Below are the code and all the weights of a small trained network. Each question names an input and a target symbol and asks about switching units off, where a switched-off unit gives its printed mean instead of its output.

import numpy as np


def w(rows, s, z=0):
    codes = np.array(rows[::2]) - 128.0
    scale = np.full(codes.shape[1], s)
    scale[-1] = z or s
    return codes * scale


def norm(h):
    return h / np.sqrt((h * h).mean(-1, keepdims=True) + 1e-5)


def f(y):
    return np.maximum(y, 0)


def softmax(a):
    e = np.exp(a - a.max(-1, keepdims=True))
    return e / e.sum(-1, keepdims=True)


def log_softmax(a):
    a = a - a.max(-1, keepdims=True)
    return a - np.log(np.exp(a).sum(-1, keepdims=True))


def net(x, mask):
    ids = ['ΓΔΛΞΠΦαζμσω'.index(c) for c in x.split()]
    T = len(ids)
    res = E[ids] + P[:T]
    u = 0
    for l in range(2):
        r = norm(res)
        for j in range(2):
            rows = slice(3 * j, 3 * j + 3)
            q, k, v = (r @ M[l][rows].T for M in (Q, K, V))
            z = softmax(np.where(np.tri(T) > 0, q @ k.T / 3**0.5, -1e9)) @ v
            o = O[l][rows]
            res = res + np.where(mask[u + j], z, o[:, -1]) @ o[:, :-1]
        u += 2
        y = f(norm(res) @ A[l][:, :-1].T + A[l][:, -1])
        res = res + np.where(mask[u : u + 12], y, B[l][:, -1]) @ B[l][:, :-1]
        u += 12
    return log_softmax(norm(res)[-1] @ U[:, :-1].T + U[:, -1])


Q, K, V, O, A, B = {}, {}, {}, {}, {}, {}
E = w([
[136,213,19],'Γ',
[184,130,116],'Δ',
[121,169,108],'Λ',
[132,168,127],'Ξ',
[32,67,119],'Π',
[95,118,212],'Φ',
[152,114,233],'α',
[132,163,125],'ζ',
[134,171,51],'μ',
[63,121,214],'σ',
[106,2,43],'ω',
],0.0085)
P = w([
[152,254,87],'0',
[160,202,104],'1',
[162,176,112],'2',
[136,145,100],'3',
[167,135,124],'4',
[167,118,129],'5',
[167,102,133],'6',
[166,86,137],'7',
[163,74,143],'8',
[159,67,150],'9',
[157,51,152],'10',
[157,75,155],'11',
],0.0025)
Q[0] = w([
[130,40,122],'0.h1',
[88,2,181],'0.h1',
[184,191,152],'0.h1',
[200,183,97],'0.h2',
[81,161,151],'0.h2',
[126,21,163],'0.h2',
],0.0076)
K[0] = w([
[81,110,96],'0.h1',
[9,126,133],'0.h1',
[199,143,207],'0.h1',
[254,137,116],'0.h2',
[124,150,138],'0.h2',
[83,37,187],'0.h2',
],0.0097)
V[0] = w([
[106,254,232],'0.h1',
[189,74,69],'0.h1',
[100,110,165],'0.h1',
[92,232,126],'0.h2',
[152,215,45],'0.h2',
[154,113,33],'0.h2',
],0.0029)
O[0] = w([
[106,187,4,254],'0.h1',
[91,213,122,67],'0.h1',
[119,125,162,128],'0.h1',
[140,29,97,220],'0.h2',
[110,9,29,178],'0.h2',
[145,164,54,89],'0.h2',
],0.0038,0.0016)
A[0] = w([
[2,104,193,1],'0.n1',
[136,164,175,183],'0.n2',
[186,105,173,218],'0.n3',
[100,161,102,93],'0.n4',
[238,108,120,92],'0.n5',
[205,109,139,154],'0.n6',
[216,99,101,103],'0.n7',
[43,112,135,204],'0.n8',
[97,171,156,128],'0.n9',
[107,100,169,113],'0.n10',
[121,182,186,133],'0.n11',
[70,167,81,174],'0.n12',
],0.0067,0.002)
B[0] = w([
[125,196,149,254],'0.n1',
[128,152,62,197],'0.n2',
[122,160,41,201],'0.n3',
[111,52,162,162],'0.n4',
[123,254,98,176],'0.n5',
[183,151,58,165],'0.n6',
[101,237,123,199],'0.n7',
[194,200,72,225],'0.n8',
[141,103,20,173],'0.n9',
[161,116,128,198],'0.n10',
[148,111,54,202],'0.n11',
[147,60,140,222],'0.n12',
],0.0042,0.003)
Q[1] = w([
[129,94,160],'1.h1',
[86,135,255],'1.h1',
[180,186,26],'1.h1',
[138,203,188],'1.h2',
[97,199,177],'1.h2',
[176,55,156],'1.h2',
],0.0099)
K[1] = w([
[143,158,63],'1.h1',
[135,129,43],'1.h1',
[146,100,248],'1.h1',
[128,179,198],'1.h2',
[124,176,186],'1.h2',
[96,114,123],'1.h2',
],0.013)
V[1] = w([
[159,77,138],'1.h1',
[101,115,135],'1.h1',
[2,121,104],'1.h1',
[175,168,208],'1.h2',
[60,168,144],'1.h2',
[157,171,125],'1.h2',
],0.006)
O[1] = w([
[165,161,2,4],'1.h1',
[128,201,67,81],'1.h1',
[57,193,94,119],'1.h1',
[123,146,23,42],'1.h2',
[158,83,96,148],'1.h2',
[121,212,178,218],'1.h2',
],0.0027,0.0024)
A[1] = w([
[174,154,112,63],'1.n1',
[19,112,169,215],'1.n2',
[89,149,82,148],'1.n3',
[90,152,229,110],'1.n4',
[46,83,139,139],'1.n5',
[141,1,142,219],'1.n6',
[152,116,95,4],'1.n7',
[111,186,143,67],'1.n8',
[171,208,102,74],'1.n9',
[193,157,122,92],'1.n10',
[207,122,63,32],'1.n11',
[122,133,180,174],'1.n12',
],0.0066,0.0012)
B[1] = w([
[104,77,146,174],'1.n1',
[135,163,63,179],'1.n2',
[157,79,121,199],'1.n3',
[130,193,81,183],'1.n4',
[53,2,172,159],'1.n5',
[129,142,221,172],'1.n6',
[151,140,130,147],'1.n7',
[88,84,132,187],'1.n8',
[120,94,169,252],'1.n9',
[83,130,180,184],'1.n10',
[161,154,121,208],'1.n11',
[139,145,70,155],'1.n12',
],0.0054,0.004)
U = w([
[138,127,66,148],'Γ',
[212,209,131,2],'Δ',
[128,108,164,165],'Λ',
[4,89,61,61],'Ξ',
[117,134,125,15],'Π',
[73,146,210,122],'Φ',
[211,158,212,180],'α',
[169,108,126,103],'ζ',
[152,111,80,117],'μ',
[84,173,119,181],'σ',
[73,52,149,206],'ω',
],0.017,0.0053)

Each question gives the input, a string of symbols that net reads in full, and the target symbol t.
The units are the heads (3 rows each of Q, K, V and O) and the neurons (one row each of A and B). Each row of codes is followed by its name. A weight is (code - 128) times the scale printed after its matrix; where a second scale follows, it is the last column's (O, A, B and U).
mask holds one flag per unit, layer by layer, with each layer's heads first. A switched-off unit (its flag False) gives its mean, the last column of its rows in O or B, instead of its output. The means were averaged over made-up inputs and are rounded, as every weight is.
A unit's drop is (log p(t) with every unit on - log p(t) with that unit switched off) / (log p(t) with every unit on - log p(t) with every unit switched off).
unit that matters most: the unit with the biggest drop
top k neurons: the k neurons with the biggest drops, biggest first
k most important neurons of layer l: the k neurons of layer l with the biggest drops, biggest first
which heads matter: for each layer, one digit per head in row order, 1 if its drop is at least 0.15 and else 0, layers parted by /
input σ Γ Φ α Ξ, target α: which heads matter => 01 / 10
input σ ω ω ω μ Γ σ Γ Δ, target Δ: which heads matter => 00 / 00
input Φ Γ μ Ξ Δ ζ Δ Π Λ, target Ξ: which heads matter => 11 / 10
input σ Φ α σ μ α ζ, target α: top 2 neurons => [0.n8; 0.n3]
input Λ Φ Φ Γ Ξ Π μ Λ, target Ξ: which heads matter => 10 / 10
input Ξ α Λ ζ, target α: unit that matters most => 1.n6
input σ Γ σ Φ Φ σ σ ζ, target ω: which heads matter => 10 / 10
input Γ σ Γ α Ξ Ξ, target α: which heads matter => 01 / 11
input Ξ α Λ Ξ σ σ ζ Φ Π ζ, target Ξ: top 3 neurons => [0.n3; 0.n2; 0.n11]
input α σ σ ζ, target ω: which heads matter => 11 / 10
input Γ Π ω ζ, target Ξ: top 3 neurons => [0.n11; 0.n6; 0.n3]
input Ξ α Λ, target α: which heads matter => 00 / 11
input Γ Λ Γ Δ Ξ, target Φ: which heads matter => 01 / 00
input σ Δ σ σ Ξ, target ω: top neuron => [0.n1]
input ω Π μ α Ξ Λ Ξ Ξ ω σ ω Λ, target ω: top 3 neurons => [0.n3; 0.n8; 0.n6]
input Ξ Ξ Λ Π Ξ Φ Γ σ, target σ: top 2 neurons => [0.n1; 0.n8]
input ζ σ μ ω α σ σ σ ω α Λ, target α: top 2 neurons => [0.n8; 1.n6]
input Λ Φ ω, target ω: top 2 neurons => [1.n6; 1.n5]
input Ξ Λ Δ α μ σ Ξ, target ω: top 2 neurons => [0.n3; 0.n8]
input Γ Δ α Δ σ Ξ Δ ζ, target Φ: top neuron => [0.n3]
input Ξ σ α Δ Ξ, target Φ: 2 most important neurons of layer 1 => [1.n10; 1.n3]
